Below is a small trained network, with its code and all its weights. Each question gives an input and a class and asks what happens when units are switched off, that is, made to give their printed mean instead of their output.

import numpy as np


def w(rows, s, z=0):
    codes = np.array(rows[::2]) - 128.0
    scale = np.full(codes.shape[1], s)
    scale[-1] = z or s
    return codes * scale


def f(y):
    return y / 2 * (1 + np.tanh(0.7978845608 * (y + 0.044715 * y**3)))


def log_softmax(a):
    a = a - a.max(-1, keepdims=True)
    return a - np.log(np.exp(a).sum(-1, keepdims=True))


def net(x, mask):
    res = np.array(x, float).reshape(1, 8) / 4 @ E
    y = f(res @ A[0][:, :-1].T + A[0][:, -1])
    res = res + np.where(mask, y, B[0][:, -1]) @ B[0][:, :-1]
    return log_softmax(res[-1] @ U[:, :-1].T + U[:, -1])


A, B = {}, {}
E = w([
[128,144,130,137,127,130,125,119,132,125],'x0',
[99,93,136,215,44,86,135,141,175,24],'x1',
[132,123,129,129,125,128,135,133,124,129],'x2',
[123,141,129,132,125,126,121,126,130,125],'x3',
[112,95,84,186,126,58,130,60,139,241],'x4',
[159,143,83,59,142,27,126,66,50,55],'x5',
[79,165,2,109,113,133,196,179,178,118],'x6',
[227,125,109,137,182,73,95,193,208,139],'x7',
],0.0077)
A[0] = w([
[99,133,153,131,56,185,193,50,83,143,242],'neuron 0',
[138,111,138,148,130,188,136,125,144,164,40],'neuron 1',
[124,103,91,91,166,44,82,130,64,29,207],'neuron 2',
[28,157,179,113,70,145,175,86,64,139,26],'neuron 3',
[90,214,87,78,165,124,161,154,130,187,92],'neuron 4',
[212,145,121,127,130,91,126,176,153,141,53],'neuron 5',
[74,116,189,151,94,183,85,197,186,180,48],'neuron 6',
[63,140,49,119,114,122,169,176,168,129,80],'neuron 7',
[92,72,115,212,38,68,133,136,189,27,96],'neuron 8',
[117,194,186,87,146,140,143,189,104,64,43],'neuron 9',
[188,135,169,132,176,53,101,174,221,128,76],'neuron 10',
[167,166,101,71,106,49,126,75,95,73,2],'neuron 11',
[81,131,177,166,112,168,129,173,189,189,87],'neuron 12',
[134,142,108,73,101,40,108,73,86,122,77],'neuron 13',
[134,36,222,122,145,106,127,141,116,147,191],'neuron 14',
[88,81,93,188,118,23,150,45,141,254,60],'neuron 15',
[102,137,24,115,124,145,216,162,160,121,28],'neuron 16',
[145,91,219,149,135,124,25,97,93,137,5],'neuron 17',
],0.0072,0.0096)
B[0] = w([
[149,113,77,142,131,100,99,175,148,136,254],'neuron 0',
[69,40,212,89,249,82,166,51,28,57,125],'neuron 1',
[121,134,133,157,122,148,164,130,177,167,232],'neuron 2',
[85,61,92,107,199,47,74,157,114,103,149],'neuron 3',
[148,136,139,129,115,142,101,93,83,128,157],'neuron 4',
[78,59,123,102,169,65,119,129,82,105,134],'neuron 5',
[96,104,155,124,147,120,211,83,159,139,166],'neuron 6',
[191,159,146,177,103,77,123,86,76,86,161],'neuron 7',
[153,129,148,70,165,193,71,106,80,201,209],'neuron 8',
[127,128,164,112,135,156,135,158,136,94,140],'neuron 9',
[86,73,74,97,151,69,96,155,127,96,165],'neuron 10',
[94,61,139,162,163,165,206,74,128,121,143],'neuron 11',
[103,99,112,144,143,140,192,88,131,136,175],'neuron 12',
[118,104,133,130,146,165,192,123,148,144,159],'neuron 13',
[165,164,92,158,92,114,129,123,121,130,206],'neuron 14',
[102,172,212,103,133,177,119,208,141,61,199],'neuron 15',
[170,144,144,175,114,71,121,68,73,73,149],'neuron 16',
[195,189,139,205,105,65,123,70,69,58,149],'neuron 17',
],0.012,0.0097)
U = w([
[196,174,137,186,84,82,116,20,52,30,64],'0',
[81,46,147,146,144,186,255,56,167,138,40],'1',
[157,145,87,145,95,156,108,168,171,152,251],'2',
[84,39,51,90,163,67,53,180,126,80,52],'3',
[165,164,91,139,94,164,120,163,165,157,234],'4',
[100,194,248,75,111,213,129,225,143,4,88],'5',
[166,129,171,24,171,219,33,40,26,250,62],'6',
[146,159,72,137,59,154,120,141,193,159,206],'7',
],0.0094,0.011)

Each question gives the input, the list of numbers given to net, and the class t.
The units are the neurons (one row each of A and B). Each row of codes is followed by its name. A weight is (code - 128) times the scale printed after its matrix; where a second scale follows, it is the last column's (A, B and U).
mask holds one flag per neuron, in row order. A switched-off neuron (its flag False) gives its mean, the last column of its row in B, instead of its output. The means were averaged over made-up inputs and are rounded, as every weight is.
A unit's drop is (log p(t) with every unit on - log p(t) with that unit switched off) / (log p(t) with every unit on - log p(t) with every unit switched off).
The circuit of an input: a set's keep is (log p(t) with only the set's units on - log p(t) with every unit switched off) / (log p(t) with every unit on - log p(t) with every unit switched off). Starting from the 12 units with the biggest drops (on a tie, the unit counted first), units are removed one at a time, each time the one whose removal leaves the highest keep (on an exact tie, the one counted first), for as long as the keep stays at least 0.8.
circuit, biggest first: the units of the circuit, biggest drop first
unit that matters most: the unit with the biggest drop
top k neurons: the k neurons with the biggest drops, biggest first
drop of u: that unit's drop, to one decimal
input [1,4,-4,-5,5,-1,2,6], class 3: circuit, biggest first => neuron 10
input [6,0,0,-5,3,-5,6,-4], class 0: circuit, biggest first => neuron 7; neuron 16
input [0,-4,6,0,0,4,7,8], class 3: top 4 neurons => neuron 10; neuron 5; neuron 14; neuron 17
input [5,-1,-4,-5,-7,0,-2,8], class 3: top 3 neurons => neuron 10; neuron 5; neuron 15
input [5,-4,6,-5,6,8,8,-1], class 0: top 3 neurons => neuron 16; neuron 7; neuron 4
input [8,4,6,6,5,-3,-8,-3], class 0: top 2 neurons => neuron 17; neuron 2
input [-3,-6,0,0,-6,7,5,-6], class 1: circuit, biggest first => neuron 11; neuron 2
input [5,-4,5,6,-8,-3,8,-1], class 0: circuit, biggest first => neuron 16; neuron 7
input [-3,8,6,-8,-7,5,1,-5], class 2: circuit, biggest first => neuron 2; neuron 0
input [5,7,4,5,1,-8,-8,6], class 0: top 3 neurons => neuron 17; neuron 14; neuron 2
input [-4,6,0,-8,-4,-8,6,-8], class 1: top 4 neurons => neuron 6; neuron 12; neuron 14; neuron 10
input [-3,7,-6,-3,-6,-6,-1,-8], class 3: circuit, biggest first => neuron 3; neuron 0
input [7,2,-4,-8,-8,1,-8,-6], class 0: top 3 neurons => neuron 17; neuron 15; neuron 14
input [1,7,4,-3,-6,-4,-2,2], class 6: top 2 neurons => neuron 8; neuron 15
input [7,-4,8,-1,0,8,8,5], class 0: top 2 neurons => neuron 16; neuron 7
input [-6,-3,7,-3,-2,5,4,7], class 3: top 2 neurons => neuron 5; neuron 10
input [-2,2,-8,-2,0,-8,-6,-2], class 1: unit that matters most => neuron 6
input [-5,-8,0,-7,0,8,6,1], class 1: circuit, biggest first => neuron 11; neuron 13
input [-5,-5,-6,-2,3,-2,0,-8], class 3: drop of neuron 0 => 0.1
input [1,-3,-4,4,-2,7,2,-8], class 3: drop of neuron 6 => 0.2
